Below is a small trained network, with its code and all its weights. Each question gives an input and a target symbol and asks what happens when units are switched off, that is, made to give their printed mean instead of their output.

import numpy as np


def w(rows, s, z=0):
    codes = np.array(rows[::2]) - 128.0
    scale = np.full(codes.shape[1], s)
    scale[-1] = z or s
    return codes * scale


def norm(h):
    return h / np.sqrt((h * h).mean(-1, keepdims=True) + 1e-5)


def f(y):
    return np.maximum(y, 0)


def softmax(a):
    e = np.exp(a - a.max(-1, keepdims=True))
    return e / e.sum(-1, keepdims=True)


def log_softmax(a):
    a = a - a.max(-1, keepdims=True)
    return a - np.log(np.exp(a).sum(-1, keepdims=True))


def net(x, mask):
    ids = ['αβγδεζηθλμπστφψω'.index(c) for c in x.split()]
    T = len(ids)
    res = E[ids] + P[:T]
    u = 0
    for l in range(2):
        r = norm(res)
        for j in range(3):
            rows = slice(2 * j, 2 * j + 2)
            q, k, v = (r @ M[l][rows].T for M in (Q, K, V))
            z = softmax(np.where(np.tri(T) > 0, q @ k.T / 2**0.5, -1e9)) @ v
            o = O[l][rows]
            res = res + np.where(mask[u + j], z, o[:, -1]) @ o[:, :-1]
        u += 3
        y = f(norm(res) @ A[l][:, :-1].T + A[l][:, -1])
        res = res + np.where(mask[u : u + 8], y, B[l][:, -1]) @ B[l][:, :-1]
        u += 8
    return log_softmax(norm(res)[-1] @ U[:, :-1].T + U[:, -1])


Q, K, V, O, A, B = {}, {}, {}, {}, {}, {}
E = w([
[92,124,90,123,124,178],'α',
[181,79,73,84,20,67],'β',
[46,65,97,91,85,76],'γ',
[122,102,61,135,185,137],'δ',
[156,38,126,17,151,166],'ε',
[158,123,141,173,133,173],'ζ',
[162,127,148,155,152,172],'η',
[97,77,191,133,84,119],'θ',
[109,167,64,171,106,211],'λ',
[104,128,46,96,189,130],'μ',
[155,121,113,169,117,109],'π',
[50,220,97,182,193,135],'σ',
[135,114,48,137,135,161],'τ',
[55,119,28,107,122,131],'φ',
[102,236,19,113,97,48],'ψ',
[4,139,205,65,191,160],'ω',
],0.022)
P = w([
[47,223,148,44,37,164],'0',
[164,40,1,232,171,64],'1',
[137,48,26,206,164,90],'2',
[131,45,12,195,163,98],'3',
[118,41,43,197,169,97],'4',
[126,54,41,186,174,105],'5',
[133,52,47,190,168,109],'6',
[134,45,52,188,189,109],'7',
[104,52,49,204,125,115],'8',
[117,57,57,197,137,113],'9',
[125,67,73,189,131,118],'10',
],0.007)
Q[0] = w([
[114,126,154,55,208,221],'L0H0',
[175,255,58,191,119,157],'L0H0',
[113,77,37,138,206,125],'L0H1',
[148,73,223,78,200,44],'L0H1',
[189,173,226,62,107,41],'L0H2',
[118,67,215,206,143,27],'L0H2',
],0.0091)
K[0] = w([
[138,152,187,85,168,162],'L0H0',
[78,225,115,155,91,90],'L0H0',
[119,167,114,117,126,194],'L0H1',
[134,119,127,110,95,115],'L0H1',
[162,69,184,110,249,118],'L0H2',
[142,85,156,184,107,81],'L0H2',
],0.012)
V[0] = w([
[106,148,129,121,101,139],'L0H0',
[143,91,170,87,119,230],'L0H0',
[141,88,168,113,198,168],'L0H1',
[85,84,92,166,210,120],'L0H1',
[93,97,190,89,255,175],'L0H2',
[75,82,251,106,193,121],'L0H2',
],0.0094)
O[0] = w([
[45,106,128,131,189,114,131],'L0H0',
[110,132,119,190,22,114,91],'L0H0',
[185,136,22,108,204,94,110],'L0H1',
[176,76,109,145,254,104,183],'L0H1',
[108,125,53,114,49,102,40],'L0H2',
[68,112,134,119,173,183,8],'L0H2',
],0.0063,0.011)
A[0] = w([
[93,109,167,192,114,149,31],'L0N0',
[74,119,67,121,168,88,189],'L0N1',
[168,190,164,150,140,191,49],'L0N2',
[97,131,123,249,137,179,162],'L0N3',
[97,71,161,82,125,53,216],'L0N4',
[161,183,88,94,82,28,2],'L0N5',
[235,5,159,16,58,222,122],'L0N6',
[70,181,196,207,185,75,153],'L0N7',
],0.012,0.006)
B[0] = w([
[91,88,131,176,223,142,137],'L0N0',
[202,186,173,142,185,128,254],'L0N1',
[155,58,122,119,167,76,139],'L0N2',
[153,128,130,105,198,85,219],'L0N3',
[99,15,202,165,104,98,200],'L0N4',
[249,124,152,101,142,43,147],'L0N5',
[65,188,38,214,174,61,176],'L0N6',
[142,232,90,105,224,148,186],'L0N7',
],0.011,0.0099)
Q[1] = w([
[194,137,111,107,148,206],'L1H0',
[29,159,188,16,105,7],'L1H0',
[217,9,65,110,163,168],'L1H1',
[70,72,153,87,56,19],'L1H1',
[73,101,93,86,109,28],'L1H2',
[141,146,62,135,216,168],'L1H2',
],0.011)
K[1] = w([
[89,188,92,127,96,146],'L1H0',
[238,15,94,122,241,108],'L1H0',
[127,161,208,188,3,139],'L1H1',
[123,35,80,160,147,89],'L1H1',
[132,89,61,225,167,93],'L1H2',
[70,203,114,99,33,158],'L1H2',
],0.011)
V[1] = w([
[116,115,78,60,94,198],'L1H0',
[177,186,126,184,85,144],'L1H0',
[88,152,175,57,5,141],'L1H1',
[136,97,95,3,157,80],'L1H1',
[31,177,81,104,140,143],'L1H2',
[114,65,65,171,86,149],'L1H2',
],0.013)
O[1] = w([
[116,213,79,153,184,85,2],'L1H0',
[178,183,227,126,147,118,131],'L1H0',
[172,65,188,185,154,26,13],'L1H1',
[53,115,62,81,223,32,107],'L1H1',
[2,227,174,186,134,185,168],'L1H2',
[182,196,90,164,153,113,56],'L1H2',
],0.0095,0.0096)
A[1] = w([
[186,180,165,151,97,166,38],'L1N0',
[167,240,138,107,150,82,98],'L1N1',
[193,130,172,97,58,154,3],'L1N2',
[111,206,120,142,71,87,76],'L1N3',
[75,96,87,95,221,73,95],'L1N4',
[139,142,201,166,154,115,8],'L1N5',
[105,135,113,210,156,3,80],'L1N6',
[157,141,80,72,235,63,115],'L1N7',
],0.012,0.006)
B[1] = w([
[162,117,167,152,37,180,154],'L1N0',
[167,219,127,35,124,7,190],'L1N1',
[254,180,51,53,78,191,141],'L1N2',
[191,77,150,146,146,29,136],'L1N3',
[76,145,129,223,48,140,222],'L1N4',
[73,70,139,220,168,169,148],'L1N5',
[156,135,22,119,66,129,175],'L1N6',
[111,147,118,30,13,85,254],'L1N7',
],0.0094)
U = w([
[125,190,120,231,165,93,214],'α',
[224,79,164,129,196,78,150],'β',
[166,84,52,168,36,10,77],'γ',
[137,113,66,78,127,170,207],'δ',
[102,248,77,103,224,133,94],'ε',
[226,133,157,143,68,237,37],'ζ',
[201,195,188,230,110,101,83],'η',
[201,86,92,248,179,116,85],'θ',
[144,214,203,211,122,192,97],'λ',
[90,101,61,61,118,144,129],'μ',
[161,67,194,58,218,194,102],'π',
[17,169,188,114,193,211,102],'σ',
[188,218,150,63,83,20,56],'τ',
[30,46,161,217,139,171,142],'φ',
[111,20,187,104,93,76,254],'ψ',
[53,148,33,220,112,94,145],'ω',
],0.013,0.0051)

Each question gives the input, a string of symbols that net reads in full, and the target symbol t.
The units are the heads (2 rows each of Q, K, V and O) and the neurons (one row each of A and B). Each row of codes is followed by its name. A weight is (code - 128) times the scale printed after its matrix; where a second scale follows, it is the last column's (O, A, B and U).
mask holds one flag per unit, layer by layer, with each layer's heads first. A switched-off unit (its flag False) gives its mean, the last column of its rows in O or B, instead of its output. The means were averaged over made-up inputs and are rounded, as every weight is.
A unit's drop is (log p(t) with every unit on - log p(t) with that unit switched off) / (log p(t) with every unit on - log p(t) with every unit switched off).
The circuit of an input: a set's keep is (log p(t) with only the set's units on - log p(t) with every unit switched off) / (log p(t) with every unit on - log p(t) with every unit switched off). Starting from the 12 units with the biggest drops (on a tie, the unit counted first), units are removed one at a time, each time the one whose removal leaves the highest keep (on an exact tie, the one counted first), for as long as the keep stays at least 0.8.
units of the circuit, in order: the units of the circuit, biggest drop first
k most important neurons: the k neurons with the biggest drops, biggest first
heads that matter: for each layer, one digit per head in row order, 1 if its drop is at least 0.15 and else 0, layers parted by /
input φ ζ τ λ α τ τ π, target φ: heads that matter -> 010 / 001
input σ β α δ τ τ η ε δ ε, target ω: heads that matter -> 000 / 000
input δ λ δ ζ ω ζ ζ σ ζ, target δ: heads that matter -> 000 / 010
input λ ε μ β α, target λ: units of the circuit, in order -> [L0N1; L1H1; L1H2]
input ζ σ λ π π φ φ, target ζ: units of the circuit, in order -> [L0H0; L1H1]
input ψ α π ω ψ σ λ μ τ, target ψ: heads that matter -> 010 / 011
input μ ψ τ δ λ σ ζ, target μ: units of the circuit, in order -> [L1H1; L0N1]
input ε γ φ β ε ε γ γ φ, target ε: 3 most important neurons -> [L0N1; L0N6; L0N5]
input β α λ η α, target β: units of the circuit, in order -> [L0H1; L1H1]
input π μ τ ζ τ β λ, target π: heads that matter -> 011 / 000
input φ γ β π ζ, target φ: heads that matter -> 010 / 001
input σ σ λ λ, target σ: heads that matter -> 000 / 001
input η π τ, target η: 3 most important neurons -> [L0N1; L0N4; L0N7]
input ε β π β ψ φ, target ε: units of the circuit, in order -> [L0N1]
input δ α η π φ μ, target δ: units of the circuit, in order -> [L1H1; L1H2; L0N7]
input ζ μ τ δ θ τ γ π γ ε μ, target ζ: heads that matter -> 110 / 000
input τ φ τ μ ζ α ε σ ψ ψ φ, target τ: heads that matter -> 111 / 110
input ε λ τ α, target ε: 2 most important neurons -> [L0N6; L0N3]
input ε π β λ, target ε: most important neuron -> [L0N6]
input τ π λ, target τ: heads that matter -> 111 / 100
input γ γ σ λ, target γ: heads that matter -> 010 / 010
input φ σ γ τ π μ μ τ γ τ φ, target φ: most important neuron -> [L0N1]
input π ω α δ, target π: 2 most important neurons -> [L0N7; L0N6]
input ζ μ τ ω σ γ ζ μ φ ω π, target ζ: heads that matter -> 110 / 010
